In the rows, 128 means zero.
Each row of numbers stands for one node and depends on some of the facts below. Use the named rows to name the rest.

How the nodes are related:
Ξ: belongs to class; α: hangs directly under; ω: is of sort; Ψ: is directly followed by; ζ: points at
bafil Ξ 38; bepes Ξ 131; brabrol Ξ 131; brikezom Ξ 875; brinen Ξ 875; brobe Ξ 131; bropuvum Ξ 875; brufu Ξ 131; bruskim Ξ 38; datra Ξ 131
datros Ξ 875; degu Ξ 38; drastum Ξ 242; dretrem Ξ 131; dritram Ξ 875; droru Ξ 606; druzom Ξ 875; dudril Ξ 38; duflan Ξ 875; dukos Ξ 875
feskor Ξ 875; fevil Ξ 131; fiflo Ξ 131; fini Ξ 875; flagro Ξ 131; flarul Ξ 875; flofluma Ξ 131; floluku Ξ 875; flubak Ξ 131; fluplek Ξ 131
fogren Ξ 875; futre Ξ 875; gabak Ξ 131; gafel Ξ 875; gali Ξ 875; gevu Ξ 875; gibol Ξ 38; gipus Ξ 131; goleflok Ξ 875; granur Ξ 606
graplol Ξ 875; gravas Ξ 875; gride Ξ 38; grosas Ξ 875; grupel Ξ 38; gurim Ξ 875; kamar Ξ 131; kavin Ξ 875; kedre Ξ 875; kepu Ξ 875
klalal Ξ 875; kletres Ξ 38; klopu Ξ 38; kloskek Ξ 131; kloskur Ξ 131; kluflal Ξ 242; kodrun Ξ 875; kugre Ξ 875; laful Ξ 875; lali Ξ 875
lebrimir Ξ 131; leskigak Ξ 131; lifu Ξ 131; lofu Ξ 875; mafan Ξ 875; mastos Ξ 875; megren Ξ 875; mopusem Ξ 606; mupa Ξ 875; namelik Ξ 242
nevel Ξ 875; nidra Ξ 242; nilas Ξ 875; nodonir Ξ 875; nofe Ξ 875; nokas Ξ 242; nosti Ξ 131; nurum Ξ 131; nusti Ξ 606; paneskar Ξ 875
pedrestas Ξ 242; petrebil Ξ 131; plegribik Ξ 875; plima Ξ 131; ploflil Ξ 131; plotor Ξ 38; pludri Ξ 131; podo Ξ 606; pufi Ξ 38; pusoris Ξ 875
raflol Ξ 875; rega Ξ 875; reto Ξ 875; robar Ξ 38; rubul Ξ 875; rusa Ξ 875; rusol Ξ 875; sanan Ξ 131; setrar Ξ 875; sizas Ξ 875
skaval Ξ 875; skebugro Ξ 131; skenon Ξ 875; skigul Ξ 131; skira Ξ 606; skozurek Ξ 242; sobo Ξ 131; sodratrek Ξ 875; somin Ξ 875; stamum Ξ 38
steritrus Ξ 875; stipaklak Ξ 131; stiplo Ξ 606; stogunul Ξ 875; subro Ξ 875; suskir Ξ 875; tareber Ξ 875; tefak Ξ 38; telom Ξ 875; teno Ξ 875
tezos Ξ 131; tistedrus Ξ 875; toplan Ξ 131; treplil Ξ 38; treza Ξ 38; trezil Ξ 38; tribas Ξ 875; tridazo Ξ 131; trinagris Ξ 875; tripus Ξ 131
triski Ξ 875; trogove Ξ 38; trorusko Ξ 875; troti Ξ 875; trubes Ξ 38; trugin Ξ 875; tuske Ξ 38; vapar Ξ 131; vema Ξ 875; vepu Ξ 875
vereda Ξ 875; veske Ξ 875; vudoflus Ξ 131; zaren Ξ 38; zime Ξ 606; ziplal Ξ 131; zipluflas Ξ 131; zugam Ξ 606; bepes α skebugro; brikezom α degu
brinen α gafel; bropuvum α kepu; brufu α mafan; bruskim α kloskur; datros α skebugro; drastum α treza; dretrem α steritrus; dritram α plegribik; droru α kloskek; dudril α kamar
duflan α steritrus; dukos α brobe; feskor α treza; fevil α nosti; fiflo α kepu; flagro α stipaklak; flofluma α gabak; floluku α futre; flubak α steritrus; fluplek α flarul
fogren α megren; gali α rusol; gevu α kepu; gibol α kloskur; gipus α megren; granur α rusol; graplol α nosti; gravas α degu; gride α mafan; grupel α treza
gurim α treza; kavin α degu; kedre α grosas; klalal α rusol; kletres α laful; klopu α gabak; kluflal α mafan; kodrun α brabrol; lali α flarul; lebrimir α mafan
leskigak α laful; lifu α brobe; lofu α kepu; mastos α steritrus; mopusem α plegribik; mupa α plegribik; namelik α mafan; nilas α plegribik; nodonir α rusol; nofe α rusol
nokas α trezil; nurum α megren; nusti α stipaklak; pedrestas α kloskur; petrebil α zime; ploflil α grosas; plotor α laful; pludri α plegribik; podo α kloskur; pufi α nosti
pusoris α steritrus; raflol α flarul; rega α degu; reto α stipaklak; robar α skebugro; rubul α rusol; rusa α plegribik; sanan α stipaklak; setrar α stipaklak; sizas α kloskur
skaval α steritrus; skenon α brobe; skigul α nosti; skira α steritrus; skozurek α treza; sobo α flarul; sodratrek α rusol; somin α nosti; stamum α degu; stogunul α plegribik
subro α skebugro; suskir α futre; tareber α treza; telom α degu; teno α plegribik; tezos α rusol; tistedrus α grosas; toplan α bafil; treplil α megren; tribas α plima
tridazo α degu; trinagris α kepu; tripus α grosas; triski α kloskur; trorusko α brobe; trubes α skebugro; trugin α degu; tuske α rusol; vapar α mafan; vema α nosti
vereda α futre; veske α futre; vudoflus α flarul; zaren α plegribik; ziplal α rusol; zipluflas α stipaklak; bafil ω b; bepes ω b; brabrol ω c; brikezom ω c
brinen ω b; brobe ω d; bropuvum ω a; brufu ω b; bruskim ω b; datra ω e; datros ω c; degu ω a; drastum ω b; dretrem ω b
dritram ω e; droru ω a; druzom ω b; dudril ω a; duflan ω b; dukos ω a; feskor ω c; fevil ω c; fiflo ω b; fini ω a
flagro ω c; flarul ω a; flofluma ω e; floluku ω b; flubak ω c; fluplek ω c; fogren ω c; futre ω e; gabak ω e; gafel ω a
gali ω c; gevu ω b; gibol ω e; gipus ω a; goleflok ω b; granur ω e; graplol ω c; gravas ω d; gride ω a; grosas ω d
grupel ω a; gurim ω b; kamar ω c; kavin ω d; kedre ω d; kepu ω a; klalal ω b; kletres ω b; klopu ω d; kloskek ω b
kloskur ω d; kluflal ω c; kodrun ω d; kugre ω b; laful ω c; lali ω a; lebrimir ω c; leskigak ω b; lifu ω d; lofu ω a
mafan ω e; mastos ω a; megren ω b; mopusem ω a; mupa ω e; namelik ω b; nevel ω a; nidra ω a; nilas ω a; nodonir ω a
nofe ω b; nokas ω e; nosti ω a; nurum ω a; nusti ω a; paneskar ω b; pedrestas ω a; petrebil ω a; plegribik ω a; plima ω b
ploflil ω d; plotor ω a; pludri ω a; podo ω c; pufi ω c; pusoris ω d; raflol ω d; rega ω c; reto ω a; robar ω e
rubul ω a; rusa ω a; rusol ω a; sanan ω d; setrar ω b; sizas ω a; skaval ω b; skebugro ω a; skenon ω b; skigul ω a
skira ω e; skozurek ω b; sobo ω a; sodratrek ω e; somin ω b; stamum ω c; steritrus ω d; stipaklak ω a; stiplo ω b; stogunul ω c
subro ω a; suskir ω b; tareber ω c; tefak ω e; telom ω c; teno ω a; tezos ω a; tistedrus ω e; toplan ω d; treplil ω c
treza ω e; trezil ω c; tribas ω c; tridazo ω a; trinagris ω d; tripus ω c; triski ω b; trogove ω d; trorusko ω d; troti ω d
trubes ω a; trugin ω b; tuske ω c; vapar ω a; vema ω a; vepu ω a; vereda ω e; veske ω a; vudoflus ω a; zaren ω a
zime ω a; ziplal ω a; zipluflas ω b; zugam ω c; bepes Ψ robar; brikezom Ψ rega; bruskim Ψ pedrestas; datros Ψ subro; drastum Ψ gurim; dritram Ψ teno
duflan Ψ dretrem; fiflo Ψ trinagris; floluku Ψ suskir; flubak Ψ duflan; fluplek Ψ sobo; fogren Ψ treplil; gali Ψ nofe; gevu Ψ bropuvum; gibol Ψ podo; gipus Ψ nurum
granur Ψ tuske; graplol Ψ pufi; gride Ψ vapar; grupel Ψ feskor; gurim Ψ tareber; kavin Ψ gravas; klalal Ψ gali; klopu Ψ flofluma; kluflal Ψ namelik; lali Ψ fluplek
lebrimir Ψ brufu; leskigak Ψ kletres; lifu Ψ trorusko; lofu Ψ fiflo; mastos Ψ skaval; mopusem Ψ rusa; mupa Ψ zaren; namelik Ψ gride; nilas Ψ mupa; nodonir Ψ rubul
nofe Ψ nodonir; nusti Ψ sanan; ploflil Ψ tripus; plotor Ψ leskigak; pludri Ψ nilas; podo Ψ bruskim; pufi Ψ fevil; pusoris Ψ mastos; raflol Ψ vudoflus; rega Ψ kavin
reto Ψ nusti; rubul Ψ sodratrek; rusa Ψ dritram; sanan Ψ setrar; setrar Ψ flagro; sizas Ψ triski; skaval Ψ skira; skenon Ψ dukos; skigul Ψ vema; skira Ψ flubak
skozurek Ψ grupel; sobo Ψ raflol; somin Ψ graplol; stamum Ψ telom; stogunul Ψ mopusem; subro Ψ trubes; suskir Ψ vereda; tareber Ψ skozurek; telom Ψ tridazo; tezos Ψ ziplal
tistedrus Ψ ploflil; treplil Ψ gipus; tridazo Ψ trugin; trinagris Ψ gevu; tripus Ψ kedre; triski Ψ gibol; trorusko Ψ skenon; trubes Ψ bepes; trugin Ψ brikezom; tuske Ψ tezos
vapar Ψ lebrimir; vema Ψ somin; vereda Ψ veske; zaren Ψ stogunul; ziplal Ψ klalal; zipluflas Ψ reto; bafil ζ graplol; brikezom ζ plima; brinen ζ subro; datra ζ skira
datros ζ lofu; drastum ζ dukos; dretrem ζ brufu; dritram ζ tefak; druzom ζ reto; dudril ζ leskigak; duflan ζ rubul; dukos ζ telom; feskor ζ flagro; fevil ζ nosti
fiflo ζ datra; flagro ζ grosas; floluku ζ tridazo; flubak ζ drastum; fogren ζ trorusko; futre ζ robar; gabak ζ tareber; gali ζ gravas; gevu ζ plegribik; gibol ζ futre
gipus ζ vema; goleflok ζ kloskek; granur ζ bepes; gravas ζ dretrem; gride ζ veske; grosas ζ trubes; grupel ζ skigul; gurim ζ brikezom; kepu ζ bropuvum; klalal ζ ziplal
klopu ζ brobe; kloskek ζ lifu; kloskur ζ raflol; kugre ζ gipus; laful ζ treza; lali ζ rusol; lebrimir ζ skaval; leskigak ζ gafel; lifu ζ kepu; lofu ζ zipluflas
megren ζ kodrun; mopusem ζ stogunul; mupa ζ fogren; namelik ζ nokas; nevel ζ petrebil; nidra ζ fluplek; nilas ζ fini; nofe ζ lebrimir; nokas ζ somin; nurum ζ gibol
nusti ζ skenon; paneskar ζ setrar; plegribik ζ rusa; plima ζ klalal; ploflil ζ stipaklak; pludri ζ kletres; pufi ζ skebugro; raflol ζ mopusem; reto ζ nusti; rubul ζ gevu
rusa ζ suskir; rusol ζ klopu; sanan ζ podo; setrar ζ lali; sizas ζ brabrol; skaval ζ kedre; skebugro ζ tripus; skira ζ zime; skozurek ζ kluflal; sobo ζ sodratrek
sodratrek ζ paneskar; somin ζ dudril; stamum ζ fiflo; stiplo ζ floluku; subro ζ sizas; suskir ζ mafan; tareber ζ troti; telom ζ rega; toplan ζ trezil; treplil ζ trinagris
treza ζ steritrus; tribas ζ kloskur; trogove ζ nidra; troti ζ ploflil; trubes ζ droru; tuske ζ degu; vema ζ grupel; vepu ζ gurim; veske ζ kavin; zipluflas ζ tuske
zugam ζ datros

Some nodes and their rows:
[151 156 117 153 144 145 135 148 137 107 126 117 112 139 125 145 133 119
 136 146 143 127 140 116 119 136 118 150 132  99 143 110 125 139 131 127]: fluplek
[105 157 136 123 147 124 138 143 139 124 106 130 110 124 128 133 135 118
 134 140 154 160 124 138 128 125 132 134 131 129 132 146 129 127 127 129]: fiflo
[147 131 104 143 125 143 113 134 139  91 123 119 150 163 127 143 135 125
 145 128  96 108 133 105 114 126 129 125 126 127 140 122 107 152 126 120]: steritrus
[120 143 137 111 139 132 131 127 127 107 111 149 119 114 138 148 119 124
 153 143 140 163 130 138 121 125 132 145 139 148 141 132 123 124 114 150]: namelik
[107 124 131  98 140 128 133 122 119 128 118 143 124 112 129 144 103 127
 145 140 133 155 134 129 131 128 139 124 129 141 139 134 122 130 130 141]: nusti
[134 112 123 134 155 147 107 156 134  84 143 118 141 138 104 171 159 129
 134 103  88  53 158  99 109 121 131 130 105 105 154 151  94 147 126 143]: brobe
[121 165 131 148 138 138 132 145 144  90 110 123 123 138 142 133 161 112
 144 137 142 143 115 140 122 114 130 143 136 126 122 136 117 127 115 131]: treplil
[ 98  55 136  94  85  91 125 100 106 176 147 120 164 128 127  82 120 126
 106  96 108 104 134 128 153 124 144  71 120 143  88 156 132 112 130 100]: nodonir
[146 182 120 165 153 165 125 149 148  88 126 122 127 150 140 163 157 135
 140 146 126 142 104 138 114 126 121 162 126 111 137 117 108 160 122 134]: pusoris
[127  80 137 130 126 116 132 129 114 147 140 143 114  93 108 110 130 138
  91 102 115  85 168 125 134 127 117 125 121 117 129 123 106 113 145 143]: setrar
[154 132 115 149 126 129 126 132 135 120 129 116 128 142 122 131 128 119
 126 127 123 108 140 107 122 132 120 134 125 105 135 109 132 131 131 119]: brabrol
[149 107 119 141 106 128 126 122 118 121 144 114 143 138 134 117 135 123
 119 124 117  99 138 117 130 131 121 122 131 113 118 110 135 125 126 116]: lebrimir
[142  79 104 120  96 132 115 119 122 118 141 113 161 161 125 128 128 126
 139 115  93  96 147 107 135 124 135  96 127 139 127 132 116 149 131 107]: rega
[130 133 131 128 130 125 138 128 119 136 123 131 108 113 129 127 115 125
 123 135 148 142 139 129 129 136 120 136 130 113 137 116 137 116 132 136]: skaval
[157 148 108 157 128 146 124 148 131 102 126 107 125 158 133 137 143 115
 126 141 121 109 137 108 119 136 111 139 128  94 133 105 117 140 133 119]: trinagris
[129 168 133 134 154 135 142 141 131 120 113 137  91 107 126 142 117 124
 132 151 166 160 135 132 123 138 118 155 136 108 148 116 137 117 129 148]: floluku
[122  67 139 115  84 115 114  90 108 165 159 131 162 120 131 103 130 154
 114 100 104 114 117 145 141 125 141  99 115 150 100 137 129 127 120 115]: nofe
[151 136 129 148 123 123 116 119 123 109 130 123 136 129 137 118 139 119
 125 123 123 118 125 127 114 128 122 142 133 120 123 105 132 114 118 133]: tribas
[ 97 132 138 110 137 106 134 127 130 146 115 133 125 119 123 113 118 118
 118 126 138 148 124 131 131 123 136 120 119 137 124 146 131 116 130 124]: skebugro
[140  97 109 125 107 137 121 128 127 115 133 118 149 156 123 136 129 129
 145 123 101 108 143 107 131 122 134 108 128 136 132 129 115 151 131 109]: stogunul

Rows to name:
No name comes twice in this set of rows, the named rows included.
[110  49 127  82  53  92 128  69  89 178 157 106 170 125 131  78  97 142
  91 104 104  76 139 119 165 138 150  80 127 132 104 115 155 105 151 109] => rubul
[149  50 118 108  59 123 110 109 113 126 159 128 166 153 135 103 150 140
 131  93  76  72 135 119 141 113 133  81 144 180 108 131 132 126 118 111] => dritram
[ 88 160 150 119 189 131 147 163 141 121 111 149  89  84 115 150 137 117
 115 126 151 136 145 137 127 116 127 148 116 113 146 159 100 118 136 163] => lali
[143 153 102 145 141 159 123 150 138  81 116 119 133 161 133 160 138 119
 158 146 114 131 135 108 112 124 120 139 133 118 152 124 105 159 127 127] => trorusko
[116 103 129  99  75 112 131  75 107 137 135 112 143 120 133  95 121 140
 104 117 126 106 131 132 150 137 146 121 141 126 122 108 151 106 140 133] => duflan
[154 175 119 156 154 150 139 154 142 101 114 119  99 136 129 150 133 119
 139 151 150 137 138 116 117 136 112 161 132  95 153 108 125 138 132 134] => kluflal
[122  56 121  99  84 109 113 101 109 148 142 132 161 130 124 114 113 135
 130 105 104 109 144 120 141 127 143  88 128 155 116 142 126 129 126 114] => dretrem

The same nodes again, as new rows of numbers:
Some rows with their names:
[146 127 128 126 126 104 131 116 111 128 124 116 133 122 147 118 139 144
 119 128 123 111 140 105 158 135 141 123 122 142 133  97 125 127 145 137
 130 137 143]: sanan
[115  99 145 138 148 140 136 128 146 136 141 136 106 141 142 135 117 125
 117 133 145 136 111 136 134 131 135 134 126 125 129 147 137 126 134 109
 123 125 181]: drastum
[130 140  47 136 113 143 122 151 114 114 123 119 154 139  72 126 118 101
 117 136 106 112 133 133 127 119 107 131 145 124 105 138 122 136 114 147
 139 110  93]: nodonir
[135 149  92 144 116 129 118 146 118 125 118 123 124 136 112 117 102  91
 129 126 103 120 142 129 119 113 127 139 139 117 114 121 116 118 114 144
 131 121  88]: pedrestas
[136 134 121 135 129 127 123 123 120 114 121 137 127 101  96 132 139 117
 127 123 114 116 126 122 138 129 134 137 116 135 134 119 121 129 127 128
 121 144 130]: bepes
[126 118 118 133 142 124 125 121 117 139 128 119 121 138 131 127 123 145
 117 135 130 126 131 126 136 129 129 126 123 133 127 126 129 126 129 126
 125 130 137]: druzom
[119 113 131 102 136 112 121 100 117 130 134 120 135 120 153 128 145 203
 118 129 144 127 130 108 136 145 128 107 116 152 146 133 139 131 134 129
 126 136 136]: mupa
[123  98 145 127 138 130 139 121 155 130 143 129 112 137 168 126 129 124
 111 126 148 128 118 121 142 128 144 129 131 127 136 139 142 127 143 121
 132 122 191]: pusoris
[119 144  88 125  99 120 101 156 126 110 127 113 144 129  98 107 141 104
 127 105 109 136 124 113 109 123 130 123 135 117 133 144 133 124 107 137
 126 121  92]: rega
[139 147 165 131 135 139 150 123 125 123 120 136 126 123 124 148 118 131
 156 144 129 131 134 149 129 131 116 129 129 124 120 106 113 129 145 127
 130 132 109]: gipus
[122 121 168 144 133 155 151 141 157 122 136 153 106 134 133 143 105  89
 144 134 137 139 111 152 125 128 128 144 138 110 118 140 126 125 138 112
 127 121 159]: skigul
[133 134 123 113 143 121 122 127 128 146 116 143 155 133 130 133 126 115
 101 131 139 114 142 147 117 110 135 145 115 147 121  90 122 132  94 121
 130 144 131]: paneskar
[126 118 118 133 143 124 124 121 118 139 127 120 122 137 131 128 124 142
 117 133 130 126 132 127 135 128 129 128 122 134 127 126 129 127 129 126
 125 130 136]: bafil
[149 105 116 145 125 114 122  94 104 198 121 146 110  83 128 107 164 122
 126 123 109 104 130 111 137 125 133 147 112 130 126 145 124 145 120 133
 126 137 127]: gevu
[129 137 170 131 143 146 148 121 142 131 127 135 113 139 146 148 106 124
 149 142 139 140 131 155 115 123 118 131 135 116 121 124 122 126 138 122
 131 123 121]: reto
[129 137 127 129 107 102 114 152 104 139 124 110 138 147 136 102 132 140
 135 119 117 139 132 113 128 139 130 118 128 125 124 113 128 120 123 127
 123 128 104]: flubak
[141 119 126 127 145 141 149 140 126 108 144 136 112 153 129 122 108  77
  92 121 152 126 104 134 138 123 132 111 131 128 131 165 136 127 149 125
 109 116 179]: zipluflas
[124 117 171 145 136 148 153 141 147 138 135 147 108 146 148 139 101 102
 142 141 141 139 115 152 130 131 127 141 138 113 113 131 126 124 140 111
 128 120 160]: sizas
[126 138 164 114 123 123 134 130 123 124 128 123 147 127 126 134 150 157
 151 128 138 147 121 132 122 143 116 110 125 127 133 120 129 135 137 118
 125 132 113]: tareber
[104  86 135 115 134 126 124 117 148 132 150 137 117 132 164 122 132 163
 107 121 153 134 108 111 132 142 141 122 124 139 143 167 152 127 130 114
 124 124 187]: tistedrus

Name these rows:
No name comes twice in this set of rows, the named rows included.
[145 131 125 126 122 112 129 118 120 113 125 120 131 111 133 122 143 132
 121 123 120 112 135 105 154 131 142 125 122 138 139 105 125 127 144 139
 130 138 142] => raflol
[122 122  42 133 129 122 103 136 106 130 126 103 138 142  97 114 123 130
  95 128 111 114 137 114 132 119 124 125 132 134 121 141 131 128 110 144
 131 118 110] => nofe
[125 142 161 112 118 129 131 129 132 116 129 130 147 116 113 137 157 141
 152 123 135 146 118 133 117 139 118 113 124 126 137 127 129 137 133 119
 125 134 113] => tripus
[132 133  96 139 128 117 108 130 114 128 120 121 119 121 115 115 121 114
 116 119 109 117 137 114 132 120 140 137 121 130 131 123 124 119 115 136
 122 136 118] => bruskim
[122  99 145 129 138 130 140 122 155 127 144 127 110 137 166 128 126 125
 111 126 147 130 117 120 144 128 143 128 132 126 137 139 142 126 145 121
 131 121 190] => lifu
[141 150 122 147 117 126 127 144 116 121 116 130 118 130 119 121 104  96
 142 127 104 122 139 130 129 122 132 140 133 118 117 107 112 116 126 138
 127 130  98] => grupel
[144 135 122 126 119 117 127 118 129 103 125 127 132  99 120 124 148 117
 122 116 118 110 132 105 148 127 142 129 122 136 143 112 124 129 139 141
 129 139 141] => kedre
[114 132 167 112 126 136 131 129 150 122 136 129 132 128 135 136 146 135
 146 121 147 155 115 139 104 131 120 115 130 118 140 147 137 133 129 115
 126 125 125] => fluplek
[128 137  37 134 112 146 123 154 113 110 125 119 162 137  60 129 125 103
 113 140 107 110 130 133 132 121 102 129 146 127 102 142 123 142 115 147
 141 108  95] => teno
[119 125  85 115 111 110  96 120 125 107 132 125 127 102 123 107 138 141
 106 101 115 115 127  89 127 130 147 126 120 142 151 148 139 119 111 142
 121 135 123] => robar
[128 122  21 120 113 125 107 133 123 103 133  99 157 130  90 113 147 123
  85 122 113 102 135 100 141 115 125 119 140 138 129 147 138 139 120 158
 142 111 123] => gravas
[114 104 108 109 130 111 113 113 119 130 138 116 130 132 153 117 134 187
 107 124 138 126 127 101 136 143 135 111 121 148 142 145 144 126 128 130
 126 128 144] => gabak
[114 128 169 114 129 131 133 129 142 129 137 122 133 140 145 135 139 148
 146 126 148 156 117 138 109 135 120 111 130 119 136 141 138 131 133 114
 126 124 126] => telom

The same nodes again, as new rows of numbers:
Some nodes and their rows:
[132 137 153 117  79 137 130 133 104 130 107 133 122 125 151 132 116 140
  97 131 133 118 153 131 131 112 119]: bruskim
[163 147 166 107 108 122 122 129 109 114  71 129 107 133 148 129 122 144
 155 119 127 149 158 122 146 124 131]: pedrestas
[132 138 121 152 121 139 115 137 136 124 132 122 135 128 136 125 118 131
 106 112 135 137 140 131 119 115 142]: toplan
[132 135 119 151 122 137 115 136 136 125 133 120 134 129 136 124 118 130
 104 111 135 136 142 131 120 115 143]: grosas
[140 114 116 179 152 140 133 120 164 143 128 125 127 130 104 120 158 153
 182 127 154 178 139 143 129 118 145]: lali
[151 136 149 110 105 100 130 104  23 122 125 146 149 133 153 116 118 116
 150  92 108  94 103 132 135 124 134]: dritram
[154 132 147 118 118 124 119 134 131 119  86 125 111 139 133 138 121 142
 121 128 142 135 188 121 147 117 129]: grupel
[139 136 101 150 117 136 143 138 133 138 163 119 145 112 123 132 123 127
  92 125 136  96 134 127 123 119 117]: gibol
[146 156 160 105  94 126 127 124 108 103  79 134 117 128 156 126 130 138
 136 121 121 102 129 126 138 111 127]: rega
[133 141 129 141 104 142 145 132 120 143 136 127 132 115 136 121 124 135
 130 120 128  99 121 133 119 123 116]: mafan
[116 100 101 175 141 134 135 127 174 131 138 112 124 129 116  98 162 150
 136 122 138 117 112 139 123 112 130]: datros
[155 129 137 135 123 129 131 143 152 125  99 119 124 124 121 127 129 153
 151 122 136 158 144 127 133 129 128]: petrebil
[135 111 106 176 141 132 137 124 137 133 139 101 135 103 132 127 136 140
  86 129 139 133 129 140 121 119 136]: gurim
[123 122 107 154 108 129 147 151 126 122 152 130 149 108 118 137 122 134
  85 126 129 128 161 121 128 120 136]: somin
[154 129 137 135 123 128 130 144 152 125  99 118 125 124 121 127 129 152
 151 122 136 157 145 127 133 130 128]: flarul
[131 139 123 134 103 141 112 149 143 127 132 127 143 135 128 138 106 131
  82 118 144 123 157 129 120 113 131]: sanan
[132 101 125 170 146 137 138 136 177 144 108 113 120 123 108 109 149 163
 180 119 142 168 134 141 123 133 138]: plotor
[145 149 150 114 108 120 122 116 100 100  87 134 118 134 154 129 131 131
 123 122 125  95 145 124 143 105 133]: feskor
[108  89 111 186 134 137 140 121 135 147 147 120 131 120 121 109 148 148
 126 123 140 135 132 147 118 118 138]: floluku
[150 129 138 134 122 128 135 146 151 124  98 121 125 123 120 127 129 152
 154 121 134 158 150 125 133 131 132]: gafel

Name these rows:
No name comes twice in this set of rows, the named rows included.
[139 146 111 141 103 142 148 146 141 142 153 119 144 106 125 129 121 134
 107 124 132 105 115 129 117 125 112] => vereda
[163 137 156 115 122 115 117 122 101 111  79 128 108 138 146 131 123 138
 140 120 130 142 175 120 151 118 137] => mopusem
[110 116 119 179 130 155 127 137 171 147 133 116 129 122 125 104 138 148
 147 108 138 153 115 146 104 125 147] => pusoris
[137 122 106 155 112 129 137 143 129 126 155 118 148 113 123 134 121 137
  77 131 136 127 139 129 125 116 122] => skaval
[132 125 113 170 118 142 146 138 145 133 146 112 131 101 132 117 136 146
 113 130 128 148 116 135 118 121 127] => triski
[142 135 145 114 117 125 117 119 129 114  74 117 124 131 145 144 128 137
  86 129 148  78 153 134 136 107 131] => brikezom
[155 127 134 133 121 128 129 145 154 125 104 116 122 127 122 123 129 153
 147 122 135 160 140 127 133 129 125] => degu
[128 118 103 178 130 135 144 133 135 128 154 115 133 105 128 121 137 138
 102 129 129 140 139 131 124 117 136] => namelik
[147 156 162 111  95 123 110 125  75 112  98 137 133 134 163 118 108 126
 141  94 113 141 114 130 126 121 145] => kavin
[133 136 101 179 141 145 123 139 163 125 147 107 130 113 132 119 128 133
 106 116 133 153 131 130 115 118 146] => ploflil
[137 134 123 152 105 135 132 120 105 131 147 135 142 122 132 132 133 133
 111 132 140 140 134 137 130 105 131] => paneskar
[155 119 128 143 141 121 124 134 142 124 103 115 126 129 120 132 130 146
 132 123 142 147 159 128 137 125 135] => vepu
[140 150 114 147 107 147 123 158 165 125 141 115 146 115 127 130 110 136
 100 116 134 148 121 128 111 123 131] => trinagris
[137 129 118 142 121 126 129 131 144 112 121 122 133 127 127 123 139 139
 115 125 133 105 128 129 131 110 126] => zugam
[139 143 162 114  83 127 128 121  75 121 100 136 118 125 163 125 119 135
 115 122 120 125 139 130 136 114 126] => brufu

